Each row, then roughly how far along a hidden order it lies, from 0 to 30:
In the rows, zero is written as 128.
[133 216 153 153 140 146 145 139 140 147 147 173 156 142 140 124 142] -> 30
[215 200 150 143 148 139 141 166 148 143 130 147 151 168 136 159 135] -> 10
[193 170 144 147 138 135 143 159 147 139 129 163 142 158 138 166 139] -> 11
[252 137 156 147 161 143 135 174 138 144 136 131 144 178 140 234 130] -> 0
[202 191 149 151 153 144 139 165 140 141 135 155 144 160 138 173 136] -> 10
[141 180 150 145 146 146 139 158 139 141 139 152 151 163 140 139 138] -> 20
[255 173 157 144 161 147 134 191 138 141 136 140 137 171 142 219 131] -> 0
[161 207 142 149 138 140 141 149 137 145 141 158 153 155 138 138 140] -> 23
[177 194 147 154 144 139 141 156 144 141 135 149 140 164 141 158 137] -> 14
[188 172 148 146 148 139 144 160 148 141 132 154 144 161 137 170 136] -> 10
[201 179 148 150 151 146 141 166 140 137 135 146 145 169 145 149 134] -> 12
[192 196 141 149 134 130 147 140 150 142 133 165 144 157 134 143 142] -> 18
[116 174 159 155 154 158 139 154 125 148 151 138 148 153 148 136 131] -> 25
[173 180 148 150 126 133 150 154 148 143 131 171 143 163 136 144 140] -> 19
[119 179 159 158 159 156 133 156 117 151 155 130 146 153 143 135 129] -> 25
[169 206 135 153 123 122 154 138 158 143 133 192 153 146 131 138 149] -> 26
[183 180 157 149 143 145 142 163 143 144 136 158 146 166 141 150 136] -> 15
[169 211 140 151 133 128 147 140 147 145 135 175 154 152 137 138 142] -> 24
[179 194 154 149 143 139 146 158 142 142 134 160 144 159 139 140 137] -> 16
[136 196 149 144 145 145 141 146 135 142 147 158 155 149 141 133 140] -> 30
[221 165 156 146 161 150 130 171 134 143 139 132 144 166 145 191 126] -> 4
[181 184 142 145 136 129 147 153 151 140 131 169 147 157 136 157 140] -> 18
[146 195 148 150 147 149 137 150 136 145 144 152 148 155 141 144 135] -> 22
[164 180 152 148 149 143 141 143 138 145 137 147 143 154 140 151 136] -> 16
[149 180 151 159 155 152 134 155 131 153 145 138 150 159 144 149 127] -> 19
[245 189 145 141 137 130 149 172 158 136 123 172 143 168 133 212 145] -> 3
[177 175 147 147 148 139 143 155 141 146 135 150 143 160 139 152 135] -> 12
[137 194 143 149 143 135 142 150 141 144 139 162 144 158 141 140 141] -> 23
[149 166 160 152 155 153 130 151 130 148 149 144 152 157 148 122 131] -> 21
[145 195 154 148 150 148 134 155 131 146 142 140 143 158 144 135 131] -> 20
[153 196 149 152 143 140 115 148 141 144 141 160 151 153 141 123 137] -> 24
[159 193 156 150 155 148 137 168 132 147 140 151 146 163 146 154 132] -> 14
[239 203 131 111 105 105 163 144 183 128 110 216 151 176 122 172 159] -> 12
[200 154 164 149 171 155 135 176 131 142 141 130 145 164 143 207 128] -> 4
[118 165 171 147 171 170 121 168 111 152 154 105 141 149 154 145 120] -> 15
[237 166 153 141 154 143 139 171 140 140 131 137 145 172 141 212 132] -> 3
[255 193 133 143 130 117 154 174 172 133 116 182 146 175 127 211 147] -> 4
[148 226 143 152 138 139 143 145 140 144 136 169 148 152 139 126 140] -> 25
[157 184 144 152 140 145 139 152 142 145 139 163 150 152 141 128 138] -> 24
[171 208 142 138 131 132 145 143 144 143 133 178 148 153 133 142 145] -> 21
[120 144 155 156 179 170 123 171 110 152 153 103 145 160 150 157 118] -> 12
[147 180 148 148 155 147 136 149 130 143 146 141 148 168 143 142 135] -> 18
[179 203 140 150 129 134 149 152 150 140 131 174 150 164 134 142 142] -> 20
[173 217 139 152 123 127 152 142 161 142 136 192 149 154 134 143 144] -> 25
[163 182 146 142 145 143 139 154 141 146 137 143 156 162 142 146 136] -> 16
[132 190 153 163 152 151 132 147 125 150 149 157 155 158 146 137 129] -> 28
[224 192 149 155 127 122 150 150 158 140 124 178 156 161 133 160 142] -> 13
[126 188 150 148 149 146 139 154 136 142 141 140 144 160 143 152 132] -> 19
[168 202 147 151 148 133 143 154 147 146 131 159 149 153 138 162 136] -> 12
[162 171 153 147 143 143 140 157 134 147 137 155 146 166 141 150 132] -> 17
[179 208 142 150 127 129 151 142 152 143 132 184 147 166 133 142 143] -> 23
[167 174 148 149 157 148 137 164 136 148 138 141 146 161 141 153 133] -> 13
[196 181 157 147 147 142 137 167 151 143 134 135 152 166 140 174 132] -> 10
[211 166 158 149 158 157 132 169 137 144 138 142 145 175 141 183 128] -> 6
[156 157 148 151 148 147 139 155 127 153 141 142 145 162 134 146 121] -> 15
[171 171 159 151 153 152 135 162 130 149 140 134 151 159 141 157 132] -> 14
[217 187 143 149 134 132 143 173 155 140 126 170 153 168 135 157 142] -> 11
[164 195 144 147 133 132 148 150 151 144 137 180 149 149 134 152 145] -> 28
[201 187 131 140 145 138 152 163 146 140 127 167 146 165 136 170 138] -> 9
[229 238 114 144 100  99 170 136 193 126 107 231 145 162 121 158 160] -> 17
[170 176 154 150 155 148 137 155 136 139 136 142 144 167 140 163 134] -> 11
[160 173 152 148 155 151 133 171 132 145 141 151 145 155 144 155 131] -> 13
[172 219 140 152 131 133 146 144 150 143 134 183 150 147 135 134 144] -> 26
[173 201 146 149 140 130 143 153 147 144 137 163 148 155 143 148 137] -> 18
[146 202 152 150 143 145 140 145 133 146 147 161 152 140 140 140 136] -> 26
[246 187 147 142 145 132 149 186 159 139 123 158 138 172 136 246 140] -> 0
[168 169 164 154 172 157 134 168 123 145 142 136 142 155 145 163 129] -> 11
[154 204 142 144 137 135 143 149 145 144 140 131 150 157 136 134 142] -> 26
[181 212 139 149 129 129 154 143 159 140 125 184 153 162 133 141 147] -> 19
[172 189 143 150 134 136 145 147 152 145 131 172 147 154 137 140 140] -> 19
[174 196 126 147 125 127 154 148 154 142 135 184 147 152 139 140 143] -> 23
[217 219 131 139 115 105 156 148 172 129 119 190 146 166 121 160 152] -> 16
[123 194 151 151 149 148 136 149 128 144 146 142 153 155 143 127 135] -> 25
[167 177 155 146 160 149 136 165 134 143 140 135 144 165 144 152 132] -> 11
[175 242 139 143 117 122 151 138 164 139 126 209 156 151 132 141 153] -> 27
[144 205 150 158 143 145 141 154 134 145 147 154 151 158 143 136 139] -> 27
[184 183 146 150 143 138 145 165 146 138 134 154 154 165 135 151 139] -> 15
[140 190 151 155 150 148 136 151 128 150 150 144 154 150 146 137 128] -> 23
[156 230 139 155 127 136 146 144 146 146 149 201 159 142 138 129 153] -> 30
[178 173 153 146 159 150 135 162 134 145 140 142 143 170 142 169 130] -> 11
[187 184 142 148 140 133 144 154 148 140 128 173 144 158 139 143 138] -> 15
[197 200 133 149 127 124 154 152 168 126 126 185 146 167 134 155 145] -> 17
[202 198 136 150 131 130 149 143 181 142 130 175 152 163 133 160 144] -> 16
[147 173 152 151 150 151 144 155 132 147 142 147 149 159 142 145 134] -> 18
[168 187 143 146 134 131 145 150 147 151 135 181 147 144 137 146 145] -> 21
[179 173 148 150 149 140 144 160 147 141 131 135 147 157 139 163 136] -> 11
[182 202 143 155 141 134 140 152 141 147 136 154 148 156 133 158 138] -> 17
[164 181 146 149 130 133 148 140 149 145 136 182 151 147 133 142 145] -> 24
[133 177 151 152 140 139 140 153 139 145 137 163 151 163 139 140 137] -> 21
[178 245 130 147 119 119 155 133 157 138 131 207 150 157 128 137 152] -> 30
